What can hang from each mark:
K675: K69 K395 K418 K643 K733
K643: K69 K395 K418 K520 K675
K733: K69 K379 K434 K675
K418: K14 K358
K444: K14 K112 K453
K112: K358 K418 K444 K453
K520: K69 K395
K69: K379 K520 K733
K14: K112 K395 K444 K453
K358: K418
K379: K69 K733
K453: K133
K395: K69 K418 K643
K133: K14 K434 K453

Known rows, with every way that one mark hangs from another:
K444{K14 K112{K453}}: [  -1  -40  -11 -239  170   54  117  242  -91 -116   82  -18   48   78
    8  -52  -16   48  -79  143 -146  -96   76  -44   68   59  -20   52
  106  -37    9   10 -125    6  -16   79    4  290  -80   39  -53   64
 -102   -3   -1   49  -64  -78  -29  -92   57  -43]
K379{K733{K69{K520{K395{K418 K643}}} K675}}: [ 148  -32 -105 -125  -55 -248 -149 -137 -106 -142 -125 -172  281   47
   34 -163 -627  195 -164   38 -191  156   36 -103 -155 -333   81  -64
   27  114  -83   50 -238  -21 -195  270  132 -254 -224    5  185  196
  309 -221 -122  252 -169   96   29  -11 -219   97]
K453{K133{K14{K112{K358} K444} K434}}: [ -33   65   86  194 -135  100  387  163  -17  222 -139  109   21   92
   24  -97  113 -137  -66  252  -57   81 -175 -101  226  -71   -3  -26
   77  -76  -38   51 -203  -64  -95  140   54  -16   80  175   57 -117
  -89  327 -120   11  -84   52  192  -52 -100 -189]
K379{K733{K434 K675{K643}}}: [ 142  109 -103 -111 -229    8   24  -83   70  -36  -60  -19  205  -43
   60  -73 -340   29   54   94  -77   41  122  -54    5  130   75   63
    6  -62   -1   21 -128   -5  -27  133  117 -265 -274  143   14   27
   77 -132 -104  192    2  112   29   83   32   34]
K418{K14{K112 K395{K69} K444}}: [-108  186   61 -124   45 -239  189 -134  -10  201  -41  235  182  205
   56  -65 -155  -77  -16   35   17  226  229   57    9 -429   61 -146
  -20  249  -54  124 -244 -195  -75   96  192  161  -53   71   82   -3
 -150  190 -182  -58  -23  -60  290 -117  -68 -146]
K444{K14 K112{K358} K453}: [ 115  -83   14 -280  336  124  181  463 -221 -188   87  -26   -1   -8
   65  -47   34  -51 -126  151 -280  -82    7 -127  100   37   56  -59
  142  -12  110    0 -128  -29 -157  124   50  283 -108   27  -30  101
  -82   12   -3  -11  -96  -17  -95  -92   87  -75]
K112{K358{K418} K444{K14{K395{K643}}} K453}: [   8 -278   71  -58  115  130   86  343  -87 -107  -21 -226   60  244
   -9  -86 -243 -170 -145   20 -356   17  -31 -166  138 -205   23 -147
  105  -22  131  -31 -300  -54 -136  198  181  -26    2  -45  -39   85
   52  216  -97  121  -55 -224  110   49 -194   71]
K14{K112{K358 K444} K395{K643} K453{K133}}: [-212  103   89  152   58   91  241  249  -69  210 -100  -18   41  274
  -57 -144 -139 -182 -158  122 -142  222   90  -65   40 -534  -51 -140
   56   15  -45  -29 -283 -238 -178  346  221 -105  -38   32  213 -142
  103  290 -134 -139  -20  -22  274  105 -236  -67]
K379{K69{K520 K733{K675{K643}}}}: [ 182 -134  -43  -80 -214  -61  -96  -93   75 -104 -137 -148  -24 -188
   32 -174 -138   93 -119   71 -224   18   27  -65  -64 -131   87  146
  130 -115  -66  -58   16   23   43  223  116  -21 -150  100   59  -40
  164 -103  -81  385   41   74 -134  244   -4  -84]
K69{K379 K520 K733{K434}}: [ -25   10   39  -12  -60   50  -87  186   69 -143  -52 -114   -1 -221
   87   45   -9   11   93  -25 -194  -84   28  -80  232 -155   94  103
  179  -96  -28 -100   40  196  -51  111  107   53   60   10    4 -217
  308 -128   19  247   40  128 -131  227 -120 -111]
K520{K395{K643{K69 K675{K418}}}}: [  37 -254 -221 -113   29  -69  -79 -330   12 -139   13    4  139  -11
  -10 -217 -202  120 -285  -73 -160   50   19 -137  186 -221   60 -110
   39  -14  -85   74 -167  -25  -71  139   32 -132 -215  -50   -1  -40
   25  -22 -174   60   -3 -193  161  122  -64  126]
K643{K418{K14{K444}} K675{K395 K733}}: [  80 -227 -224 -124  -84 -209  103 -229  165   77   91  149   53 -149
  102 -267  -57  -14  -56   20  -84 -105  -13   27  133  -64  220 -149
  118   69 -210  -32  -79   54  -61   56  164   48 -336   88  -40   -9
  -82 -137 -180  150    9 -330   87  167   36   68]
K379{K733{K69{K520{K395}} K434 K675}}: [ 128  139  -89 -161 -132 -159  -87  -13 -138 -122 -151 -117  353  -75
  167  -53 -465  152   52  230 -178   59  128  -98  -33   26  185  -12
  105   59  -11   35 -115   76 -143  126  182 -269  -48   72  100   64
  213 -305 -142  253 -102  210  -85    1  -73   12]
K379{K69{K520{K395}} K733{K675{K418{K358}}}}: [ 338 -163   19 -250 -120 -191  -90 -169 -240 -100 -190  -50  322  -71
  -14 -141 -237  186 -184   28 -275   74   -8  -60 -169   -5  220  -24
 -102 -102    5   10  -67   76 -122  241  112 -122 -153   95  153   36
   60 -191  -94  474  -61  313   51  151  -99   22]
K358{K418{K14{K112 K444 K453}}}: [-137  105   80  -29  -11 -205   93   -7  -47  256 -100  247 -152  129
  141  -26  -50   -7  -20   44 -100  290  100 -126  -13 -258   24  -94
  -80  192  -55  -93 -223 -198  -88  136  193   61    1   90   25 -246
  -12  190  -69 -121  -78 -165  141 -199 -116  -75]
K133{K14{K112 K444}}: [ -51   77    0  129  -10  -40  215   -7   38  243  -94  188   28  115
   43  -26  -10  -93  -57  113   97  171    6  -40   83 -152   93  -16
   49  -58  -51   11 -136  -60   38   34   77   77   37   87   14  -46
 -139  141 -111  -51  -36  -78  124 -175   26 -213]
K418{K14{K112 K395 K444{K453}} K358}: [  28   85   76 -308  156 -199  178  102 -186  230  -48  211  149  144
  190  -51  -57  -31  -35  -55 -216  206  149  -47  107 -221  271 -264
 -140  187  -49   16 -166  -99 -107   54  176  257  -64   61  104  -60
 -202   48 -145  -91  -16  -72  292 -105  -29 -137]
K69{K520{K395} K733{K379 K434}}: [  31   60  -58 -135 -148  -82 -153  218  -44 -142  -85 -135  251 -105
  157  -21 -174   71   30  -35 -111  -20   51  -71  179 -140  279   52
  147    5  -42   25   25  125  -66  173   71  -27    7   -7   55 -290
  336 -237  -48  186  -38  247  -89  115  -49  -16]
K418{K14{K112 K395{K643}}}: [ -94  117   19 -143   14 -187   66    2    7   97  -15  159   36  182
   85  -58 -190 -100  -66 -106  -11  147  146  -43   54 -327   65 -123
  -60  151  -44   17 -243 -141  -50   29   88   -7  -53  -23  145   48
  -54  143 -123  -82   -5  -68  209   -3  -59   28]
K395{K643{K69{K733}}}: [  15 -146  -21  -12    8   65   21 -175  108 -118   98  -67  -74  -50
   68  -59  -82   71 -142 -109 -176   59   -5  -67  134 -285   99   15
  168  -91  -60  -73   35   17   -1  118   29   61 -202  -60   42   82
  113 -109  -36   33   -2 -170   43  170  -38  -11]
K643{K69{K733} K418}: [  25 -273  -34   52   67  140  -37 -202   47  -19   88   59  -99 -137
   37  -34   65  116 -184   25 -145   54  -80  -99  182 -150  157  -81
  277 -134 -154  -95  238  128  -71    1   39   54 -228  -42  -38  -75
   71 -172  -84  103  -41 -217    8   81   32  -83]
K112{K358 K444{K14 K453{K133{K434}}}}: [ 103  -91   89 -148  122  260  270  406 -174 -108   10 -115   29 -103
   41 -129  159 -128  -75  225 -371 -117 -123 -161  200   85   24 -141
  129  -75  100   18 -150 -101 -212  196   71   56  -17  109  -20  -72
  -38  255  -34  130  -32  -14  -11   88  -53  -62]
K418{K14{K112} K358}: [ -16   77   64  -87  -28 -246   84   -2  -72   93    7  190  -15  -78
  143  -56   58  -43   21   -7  -72    2   87   28  -16  -13  122   23
 -142  140   -8  -41  -48   32  -67  -21   48  112    2   28   71   44
 -115  -11  -25   28  -65   87  158  -85  -24  -63]
K675{K69{K520{K395} K733{K379}}}: [  61  -58   21  -77 -111 -209  -98  196  -21 -155  -74 -231  184 -160
   92 -143  -98   95 -102  -75 -130   24   25  -39   55 -260  246  118
  174   60  -15   18   47  138  -21  263   48   79  -28   18   62 -251
  286 -242  -93  187  -38  168 -184  249 -134  -39]
K453{K133{K14{K112{K418 K444} K395} K434}}: [-144   76   -9   79  -64  144  281  146  -67  163 -224   11   63  112
    5  -31   47 -221  -93   98   32  135 -104  -88  289  -63   51 -161
  138  -95  -77   92 -157  -25  -44   44  109 -184  174  174   50 -249
   -8  440 -205  116  -55   67  223   49 -133 -139]
K379{K69{K520{K395}} K733{K434}}: [ 145  -73   96 -301  -44   10   17  -87 -236 -150  -69   24  263  -61
   15  -45 -116  117   34  -10 -205   56    0  -42  -49   14  117    5
   49 -137  112    8 -103   36  -79  130   80 -137  -13   42  161  -29
  138  -72  -17  412    9  265 -101  189   19   53]
K395{K418 K643{K520 K675{K69 K733}}}: [ -81 -273 -228 -164   30 -114   37 -101  122 -160  165  -78   39 -162
 -117 -294 -297   81 -235 -117 -125   17    0  -75  131 -437  -38  -36
  205  126 -122   34 -146  110  -99  148   99 -149 -382   59  -50  -17
  222 -136 -102  194   11 -274  140  311  -98  180]
K733{K434 K675{K395 K643}}: [ 148  100 -323 -124 -284 -118  -56   -5  155  -27 -103 -138  245  -73
   83 -140 -242   34   43   60   38  -78  119    1   69   66  147  149
   52  102  -49   38 -158    7    9   99  135 -237 -203  149  -39  -94
   77  -65 -182   91   36   83  -10  254  -37   15]
K444{K14{K395} K112{K358} K453}: [ 107  -26    5 -325  387  161  198  492 -258  -98   41  -25  117  150
   64  -22  -59  -73 -161   85 -252   -7   13 -121  159  -96  105 -192
  151   33  104   56 -162  -50 -162  102   84  255  -97   13   39   54
  -86   51  -87  -55  -70  -11   -4  -23   47  -50]
K453{K133{K14 K434}}: [  62   17  -15    2 -190   83  153  -31   22  110  -65   67   10  -64
   11  -52  143  -12  -41   99  -12  -38 -255  -82  207   92  -25   23
    2  -40   26   94  -57   17  -43   -3 -100  -63   57  126   52 -117
  -21  243  -57  103  -16  113   71   98 -135  -78]
K675{K69 K418 K643{K520{K395}} K733{K434}}: [  38  -56 -286 -318 -143 -194  -71   65  -54 -162  -88 -153  332 -299
  -67 -270 -162  -41  -34  -35   53  -42   39  -45  132  -39  184  193
  200  177   56   33 -108  124  -79  156  107 -222 -383  203 -174 -411
  131 -129 -209  338  133   41    3  480  -52   72]
K643{K418 K520 K675}: [ -74 -349 -152  -58   75  152  -31  -99   19   31  119  209  -74 -119
  -51  -60   32  125 -291  100  -98    3  -20 -232  245 -111   -4 -198
  169  -39 -186   32  105  152 -108  -92   33  -26 -170  -39 -107  -68
   80 -141  -55  152  -19 -343  146   53  154   46]
K69{K379 K733{K434}}: [   2   32   11    3  -53   65  -66  160   72 -154   -1  -73   39 -132
  103   39  -67   -6  150  -23 -123  -28   57  -54  203  -94  114   40
  118 -103  -11  -36  -39  144  -17   71  106  -12  -10  -12  -23 -138
  218  -63    2  127   47  108  -87  189  -68  -60]
K418{K14{K444} K358}: [  46   26   96 -135  -12 -227  128  -76  -73   87   69  101   77  -53
  146  -86   89    4   26   30 -140  -14   34   64  -50   25  241  -45
 -157  180   10    7  -48   -3  -85   53   65  235  -36   42   41   94
 -129  -31   -6   40  -22  -18  152  -52  -19  -77]
K643{K69 K675{K733{K379}}}: [ -44 -138 -209   23  -23   17   66 -171  217  -76  170    1   46 -200
   67 -191 -145   47 -124    8 -143   24   90  -63  224  -17  182 -101
  194  -59 -135   29  101   55   49    2   61 -137 -234   12  -27  -88
    2 -340 -161   -8  -67 -134    3  125   32  118]
K133{K14{K112} K434}: [ -17   82  -17   28 -124   34  192   46   -2  160 -136  144  -13   18
   89   31   30  -78  -63   18   71   48  -94  -99  199   41   45   57
   22  -69  -16   63 -125   37   45  -88  -65  -81  128  116  -13  -17
  -74  193  -69   32  -18   63  130  -91  -66 -143]
K520{K69{K379} K395}: [  29  -36   16   36   39 -212 -116   60  -94  -84  -94  -82  175  -17
   53  -72   68   80   -6   29  -88   60  -71  -14   -4 -212   41   56
  -87    0   62  136 -258   18  -47   88    5  -45  114  -69   83  -26
  124   -1  -17  100   22  170  -86  129  -56  -48]
K69{K520 K733{K379 K434 K675}}: [  38  118 -111  -43 -227  -67 -157  199  143 -126  -58 -169  162 -128
  160   -9 -315  109   -9  144 -156  -13  163 -106  173 -105  268   43
  202  -24 -165  -16   79  112  -64  156  162 -114  -36   67    8 -197
  303 -308  -89  133  -70  179  -73   26  -42  -70]
K444{K14 K112{K358{K418}} K453}: [ 130 -176   -3 -271  295  120  103  473 -217 -183   31  -39 -113  -13
   64    1    3  -25 -153   79 -374   36  -74 -260  145   34   21 -112
  138   27  173  -55 -153  -27 -163  127   88  141  -84   36  -73  -16
   19   64   -9   24 -163  -57 -133 -144   -2  -35]
K643{K395 K418{K14{K453{K133}}}}: [  -6 -136    4 -120  -49 -118   -3  -76  -97  204   82  338  -95  -41
    6 -159  163  104 -115  163 -149   17 -117  -46   77 -207  119 -124
   22  193 -144  -20  101  -47 -278   86   81   64 -244   -4   98 -176
    4  -30  -83   34  -30 -198  112  165  -58    8]
K133{K14{K112{K358 K418} K395} K434 K453}: [ -50  -82   31  111 -112   56  294  189 -154  122 -310   68   24  277
  162    8 -101 -183  -73  106  -31   64 -197 -105  295   20   30  -47
   67  -68   -5   98 -239  146  -50  -68   36  -72  193  118  -94   38
 -102  363 -198  132  -89   94  292   39  -90 -120]
K733{K69 K434 K675}: [  15  169 -176  -43 -111 -141 -111    5   24  -99  -25 -124  202  -68
  154  -45 -390  105  104  333  -72   48  228  -70    0   91  166  -25
  102  140  -56   28  -72    5  -66  -23  203 -286    3   72  -43   70
   58 -157 -153   -7  -65   83  -47  -94  -26  -48]
K358{K418{K14{K112 K444}}}: [ -89   54   57  -22  -20 -189   91    7   12  137  -77  195 -122   49
  101  -19  -25  -41   -3   16  -89  236   64 -122   43 -130   50 -115
  -22  129  -23  -73 -188 -134  -45   57  161  -15   14   71  -18 -153
  -47  155  -78  -35 -100 -155   67 -222  -35  -54]
K733{K69{K520} K379 K434 K675{K395}}: [  64  132 -295  -95 -230 -233 -159  142  149 -127  -63 -255  345 -160
  164  -92 -412  157    5  239  -59  -29  298  -81   87   12  336   62
  187  193 -114   -5   13   41  -47   63  244 -261    9  105    1 -117
  189 -350 -229   68 -128  188 -158  154 -113  -32]
K520{K69{K379} K395{K418 K643}}: [  14 -123  -48  -15   75 -284 -190  -25  -74 -150  -44 -137  212   77
  -39 -159 -158  129 -116 -104 -116  130  -92  -29  -41 -507   -4   18
 -122   82   10  151 -414  -53 -139  208   18 -136  -41  -97  139   32
  267   86  -17  118  -25  129   43  115 -189   27]
K520{K69{K733{K675{K418}}} K395}: [ 194  -10 -137  -10 -131 -313 -255  -26  -44 -137 -253 -183  266   56
   80 -124 -274  151  -99  126  -62   13  -62   31  -19 -287  101   52
   15  -71 -114   90 -202   12 -105  235  116 -131  -93   34   12  -64
  155  -61 -121  186   11  151   25   49  -38  -48]
K520{K395{K643{K675{K733}}}}: [  51 -121 -200 -106  -99 -161  -13 -134   31  -65   18  -37   96  -18
   79 -230 -271  -29  -60 -119 -135    8  -34  -60   54 -192   57  -71
  -12   20  -52   76 -256   24   17  158   25 -135 -242  -27   70   97
  124 -131  -74  101   30  -97  110  105  -35  181]
K379{K69{K520} K733{K434}}: [  87  -84  135 -236  -38   95   68 -107 -101 -132   12   35  126 -107
  -34    1  -77   97   39   29 -214   26   61  -31  -24   49   53   22
   86 -188   84  -89   13   22  -45   79  114 -111   -9   83  112    6
   84  -70   13  389   13  192 -101  182   41    6]
K133{K14 K434 K453}: [  64  -53  -25  -30 -205   13  187  -68  -12  109 -161  110    6   20
  149   -7   22   33  -53   63  -39  -26 -251  -87  192  171   60   96
  -34  -61   85  114 -145  120   32 -101 -149  -29   92  104 -124  116
 -100  182  -53  147   21   49  114   48  -96 -137]
K69{K520 K733{K675}}: [  88   19  -39   32 -136  -57  -99   63   86  -49 -133 -136  -34  -89
   96  -17 -171   82  -75   77 -153  -48  -17  -51   53 -185   64   59
  160  -70 -154  -56   68  119  -49  154   89   39  -41   40   34  -31
  223 -194  -32  171  -27   21  -50   36  -69  -80]

Rows:
[   3 -132  -55  -31   79  -35  -37  -96  -18 -131   49  -50   83  -61
   51 -112  -18   68 -149 -112 -179  146   -1 -164  117 -234  151  -25
   37   29   23   88 -190   15  -43   99  -21  -37 -107 -122   83   13
  115  -74  -85    1  -17  -56  -15  202 -143   36]
K520{K395{K643{K69{K379}}}}
[ -51  116   42  -44 -146   78  111   -9  -60  174  -55   48  -31   40
   26  -52  105   80  -28   95  -93   58  -85  -85   72  -73 -100  -16
  -71   66  -60   25  -72 -113  -82  139  -19  -19   -8  128   97 -253
   77  197    0  -31    7   84  142  124 -170  -13]
K14{K453{K133{K434}}}
[ -83 -217   95  194    1  -23  210  212  -81   16 -158  -16   -2  246
   28  -70  -85 -215   19  228  -59   -8  -19   -6  168   -9  -22   45
  101 -143 -125  -19 -189   92  -72   89  176  202  130   79 -108    8
 -160  251 -139   74 -117 -130  201 -152  -32 -145]
K133{K14{K112{K358 K418 K453} K444}}
[  74 -120 -106  -73  -90 -167  -25 -102  170 -113   47  -93  129  -34
  -44  -96 -120    3  -56 -174  -60   30  136  -26   26 -381    4  114
  -36  138   40   73 -252  -32    7  180   81   55 -146  -19   46  123
  116   40  -67   86   10   33   52  337 -250  -34]
K675{K395{K69{K379} K643}}
[  28 -205   43 -237  -57 -339  -61 -344  -90  129  171  222   10  -51
   94 -145  -59   79 -164   13 -234   73  113  -54 -123 -354  140   14
 -211  356  -25   15  -85  -39 -233  155   77  241 -261   -2   91  165
    7    7  -24   99  -44  -43  368  -12 -224 -129]
K395{K69 K643{K418{K14{K453} K358}}}
[ -16 -114   91   32  -78  222  288  294  -75   35 -167 -151  181  135
  -41 -104   -4 -176  -58  164 -182 -142 -250   -3  328   56    4  -34
  111 -148   39  158 -198   74 -161   90   14  -62  176   92    6  -27
  -46  362 -152  142   25   18  184  165 -324  -80]
K112{K358 K444 K453{K133{K14{K395} K434}}}
[  65   63    5 -213   38  127  187  204 -112  104  -21  150  -28    3
   75  -76  111    6  -67  139 -213   98   -6 -252  213  -78  -70 -160
   37  -10  -30  -30 -152 -169  -73  105   50   88  -98  151   52 -264
  -97  229  -74   31  -71    4   78  -14   54  -71]
K444{K14{K112} K453{K133{K434}}}
[ 152 -152 -266 -136 -189   -6 -113  102   67  -73 -142  -16   79 -116
  -50 -123 -206   85 -258    6  -46  -40  -18 -101  225 -220  204   54
  218   -3 -180   26  105  118  -87  150  123  -99 -416   67 -158 -127
  166 -286 -144  278   67 -227   93  374   67   34]
K69{K733{K675{K418 K643{K395 K520}}}}
[  -3  -57   37 -226  -29 -228  -83 -126  -20   28  -85   66   11  -27
   22    9 -102    0  -70 -121 -175   78  -21  -64   75 -305  -38  -58
    0  307   97   46  -72  -17 -159   39  105   40   57   28   51 -114
  116  121 -107  195  -62   17   87   39 -281  -30]
K358{K418{K14{K395{K69{K520}}}}}
[ -17   28   75 -203   83 -138  163  155 -123   59  -13  136  -11 -183
   86 -152  143  -71   -9   79 -294   50   74  -41   81  -50  116 -109
  -77   61   10  -47  -97  -82 -186  145  138  104  -54   81   88 -128
 -108  121  -71   49  -49   24  118  -39 -107 -147]
K418{K14{K112{K444{K453{K133}}}} K358}
[ -81  -80    1  -57  -89   44  142  129 -105  100 -237   16   82  289
   76   39 -135 -131  -26   -7   15   39  -54  -77  328   25   -3  -45
   42  -83 -137   96 -185  119   24  -98   41   12  195  116  -57 -102
 -105  318 -182  103  -38  -20  298  -19 -127  -65]
K133{K14{K112{K418 K453} K395} K434}
[ 139   56 -240  -13 -198 -152  -80  114  181  -42  -40 -136  233   17
   78  -86 -261   94  -85   49   49   16  151  -29   29  -17  240   -3
   39   70 -136   84  -56  -11   21   83   98 -154 -110   42   16  -45
   62 -207 -161  -71  -96   93  -51  129  -53   61]
K733{K379 K675{K395}}
[ 124  109 -265 -156 -216 -193  -50 -112  125  -75  -40  -80  320   -9
   60  -68 -316   95   60  114   10  -39  190   47   34 -141   87   92
   74  184  -51  130 -181    6  -77   96  185 -156 -128  115  -27   47
   74  -40 -167   62  -22  139   89  120 -133  -53]
K733{K434 K675{K395{K69}}}
[  33 -228 -138 -173    7  -60   89  -94 -102  157  -52  143  190  178
   13  -84 -231  113 -313 -122  -71  127 -235 -113  189 -413  145  -92
  -58  149   39  143 -178  166 -161  -23  -41   33 -179  -17    8  121
   67   64 -114  199  -41  -43  432  223 -172  -45]
K133{K14{K395{K418{K358} K643{K520}}} K453}
[ -38  105   44 -140  -15   80  250  128  -70  200 -105  118    8   82
   39  -60   78   40  -49  101 -202  246   33 -203  211 -132   -7 -193
    6  -16 -123    1 -185 -205  -43  170   98   35  -61  186   42 -285
  -70  220  -88  -76  -27  -68  171  -91  -26 -149]
K14{K112 K444{K453{K133{K434}}}}
[ -63  -82   85    3  208   63  177  174 -223  -27  -18 -109  144  209
   28  -80 -126 -240  -86  194 -133    4  116   36  -38 -338    8 -116
  125  145   54   79 -175  -97 -220  239  271  200   13   42    4   12
   12  290 -131  108  -69   -1  223   85 -112  -82]
K112{K358 K418 K444{K14{K395{K69} K453}}}
[  15  -54   25  -31 -128 -103  -87    3  122 -100    0  -96   84 -130
   21  -24 -137   54  -80  -43 -121   10  122  -14   67 -338   82  109
  132   45  -51   15  126   48  -25  207   77  170  -64   17   26 -104
  234 -189  -25  197  -70  147   -8   91 -127 -130]
K395{K69{K520 K733{K379}}}
[   5 -111   41   47  168   92  224  367 -107   -7 -133   21  -16  -31
   43  -46  -17 -246  -80  116 -143    1  -44  -65  181  -27   90   -5
  142 -175   70    6 -160   18 -131   62  102   14  104   35  -58   59
 -103  189 -103    8  -23  -56   23 -126  -96 -218]
K133{K14{K112{K358 K444{K453}}}}
[  -6 -132 -162  -41  -94  -75   39 -154  165  -48   98  -24  -43  -64
   30 -184 -236  -48  -55  -81 -145  -21   26  -53   79 -156   -6  -52
   27  -30  -80  -21 -141   12   50  106   58 -111 -239   14   23  129
   70 -126  -44   76   35 -170  110  100  -13  133]
K395{K643{K675{K733}}}
[ -92  159  -17 -209  244  -51  193   79 -234  259  -20   40  243  303
    2  -49 -161  145 -211  -55  -94  259   56   51  -37 -427  202 -190
  -71  232  -94   90 -169  -90 -147  238  125  186 -151   95  158 -104
   86   27  -65 -143  -71   54  348  -98 -204 -127]
K14{K395{K418{K358}} K444{K112} K453}
